Below are the code and all the weights of a small trained network. Each question names an input and a target symbol and asks about switching units off, where a switched-off unit gives its printed mean instead of its output.

import numpy as np


def w(rows, s, z=0):
    codes = np.array(rows[::2]) - 128.0
    scale = np.full(codes.shape[1], s)
    scale[-1] = z or s
    return codes * scale


def f(y):
    return np.maximum(y, 0)


def softmax(a):
    e = np.exp(a - a.max(-1, keepdims=True))
    return e / e.sum(-1, keepdims=True)


def log_softmax(a):
    a = a - a.max(-1, keepdims=True)
    return a - np.log(np.exp(a).sum(-1, keepdims=True))


def net(x, mask):
    ids = ['βγεηθμπτω'.index(c) for c in x.split()]
    T = len(ids)
    res = E[ids] + P[:T]
    q, k, v = (res @ M[0].T for M in (Q, K, V))
    z = softmax(np.where(np.tri(T) > 0, q @ k.T / 3**0.5, -1e9)) @ v
    res = res + np.where(mask[0], z, O[0][:, -1]) @ O[0][:, :-1]
    y = f(res @ A[0][:, :-1].T + A[0][:, -1])
    res = res + np.where(mask[1:13], y, B[0][:, -1]) @ B[0][:, :-1]
    return log_softmax(res[-1] @ U[:, :-1].T + U[:, -1])


Q, K, V, O, A, B = {}, {}, {}, {}, {}, {}
E = w([
[166,139,135,212,90],'β',
[199,131,146,167,137],'γ',
[172,142,131,199,98],'ε',
[114,127,116,128,153],'η',
[77,111,145,221,119],'θ',
[126,83,176,150,192],'μ',
[212,139,95,165,124],'π',
[186,143,100,182,95],'τ',
[254,118,166,94,197],'ω',
],0.016)
P = w([
[163,149,159,114,64],'0',
[160,177,150,152,107],'1',
[133,102,121,96,64],'2',
[189,23,133,214,162],'3',
[156,195,138,177,142],'4',
[118,111,109,101,89],'5',
[173,37,117,238,184],'6',
[150,214,131,203,170],'7',
[98,112,104,103,103],'8',
[153,37,108,242,197],'9',
[144,239,125,231,198],'10',
[78,111,99,96,118],'11',
[136,37,102,248,217],'12',
[115,217,115,202,195],'13',
],0.014)
Q[0] = w([
[142,48,87,99,76],'h0',
[120,1,105,166,145],'h0',
[72,84,146,11,40],'h0',
],0.015)
K[0] = w([
[228,128,122,138,99],'h0',
[211,241,132,193,142],'h0',
[220,93,177,113,9],'h0',
],0.014)
V[0] = w([
[125,118,246,42,241],'h0',
[73,121,243,178,107],'h0',
[190,129,161,130,191],'h0',
],0.013)
O[0] = w([
[145,152,189,63,245,2],'h0',
[123,148,212,253,158,165],'h0',
[193,108,171,56,81,251],'h0',
],0.015,0.0072)
A[0] = w([
[178,157,90,125,186,68],'n0',
[63,246,169,93,64,92],'n1',
[51,132,69,172,120,250],'n2',
[126,166,177,187,175,27],'n3',
[144,122,191,54,147,105],'n4',
[205,187,150,131,97,227],'n5',
[108,88,94,94,82,28],'n6',
[186,56,144,117,150,2],'n7',
[125,44,118,146,168,149],'n8',
[189,81,134,115,117,241],'n9',
[164,144,200,234,174,123],'n10',
[139,67,167,110,55,62],'n11',
],0.012,0.0049)
B[0] = w([
[94,106,202,197,102,151],'n0',
[49,115,13,235,254,134],'n1',
[152,111,161,67,174,204],'n2',
[173,193,149,175,37,182],'n3',
[88,83,92,209,93,174],'n4',
[63,129,138,110,167,226],'n5',
[82,209,162,175,121,181],'n6',
[130,148,160,63,86,169],'n7',
[74,247,144,172,131,152],'n8',
[49,172,90,141,145,218],'n9',
[190,91,88,78,166,250],'n10',
[135,40,138,81,130,218],'n11',
],0.0089,0.022)
U = w([
[139,44,100,128,172,79],'β',
[179,82,133,1,138,165],'γ',
[126,68,91,140,170,104],'ε',
[81,169,64,159,242,254],'η',
[177,122,94,141,109,80],'θ',
[144,171,206,126,98,122],'μ',
[149,148,138,107,35,112],'π',
[83,144,99,221,106,97],'τ',
[106,86,169,142,151,91],'ω',
],0.0096,0.0088)

Each question gives the input, a string of symbols that net reads in full, and the target symbol t.
The units are the heads (3 rows each of Q, K, V and O) and the neurons (one row each of A and B). Each row of codes is followed by its name. A weight is (code - 128) times the scale printed after its matrix; where a second scale follows, it is the last column's (O, A, B and U).
mask holds one flag per unit, heads first, then neurons. A switched-off unit (its flag False) gives its mean, the last column of its rows in O or B, instead of its output. The means were averaged over made-up inputs and are rounded, as every weight is.
A unit's drop is (log p(t) with every unit on - log p(t) with that unit switched off) / (log p(t) with every unit on - log p(t) with every unit switched off).
The circuit of an input: a set's keep is (log p(t) with only the set's units on - log p(t) with every unit switched off) / (log p(t) with every unit on - log p(t) with every unit switched off). Starting from the 12 units with the biggest drops (on a tie, the unit counted first), units are removed one at a time, each time the one whose removal leaves the highest keep (on an exact tie, the one counted first), for as long as the keep stays at least 0.8.
units of the circuit, in order: the units of the circuit, biggest drop first
unit that matters most: the unit with the biggest drop
k most important neurons: the k neurons with the biggest drops, biggest first
input β ω β τ, target ω: unit that matters most -> n4
input γ ε τ β γ μ γ τ μ, target π: 2 most important neurons -> [n10; n5]
input θ η ε η τ ω μ ω η η, target ω: 2 most important neurons -> [n4; n10]
input π μ ω τ η θ τ ω τ π μ τ θ, target μ: 2 most important neurons -> [n3; n8]
input γ ω τ, target γ: 2 most important neurons -> [n3; n11]
input ω ω τ τ τ η π θ ε π ω ω γ, target ω: 3 most important neurons -> [n4; n7; n0]
input π τ τ π η β γ τ τ η μ γ π, target μ: units of the circuit, in order -> [h0; n3]
input π β η β τ ε β τ μ τ ω ε η, target ω: units of the circuit, in order -> [n4; h0; n10; n0]
input μ ω θ θ π η θ ω, target θ: units of the circuit, in order -> [h0; n10; n3]
input θ γ π π τ γ ω π η, target π: units of the circuit, in order -> [n10; h0]
input τ τ ε θ η ω θ, target η: units of the circuit, in order -> [n8; h0]
input ε θ θ θ, target θ: units of the circuit, in order -> [n10; h0; n3; n9]
input π μ τ τ, target μ: units of the circuit, in order -> [h0; n3]
input τ η β π τ β θ μ β π τ τ τ ε, target μ: 3 most important neurons -> [n3; n11; n0]
input μ β π θ θ θ μ τ, target μ: units of the circuit, in order -> [h0]
input ω θ τ, target γ: 2 most important neurons -> [n7; n3]
input τ θ τ ω η π π π τ ω θ ω ε, target θ: units of the circuit, in order -> [n10; h0; n3]
input ε π τ τ θ μ, target π: 2 most important neurons -> [n10; n6]
input θ μ τ τ τ π γ τ τ π τ β τ, target τ: units of the circuit, in order -> [h0; n10]
input π η ω ω ε, target η: unit that matters most -> n11
input τ τ ε μ τ ω η, target τ: 3 most important neurons -> [n10; n6; n8]
input ε η τ τ η ω θ τ μ τ ω θ, target γ: 2 most important neurons -> [n11; n3]
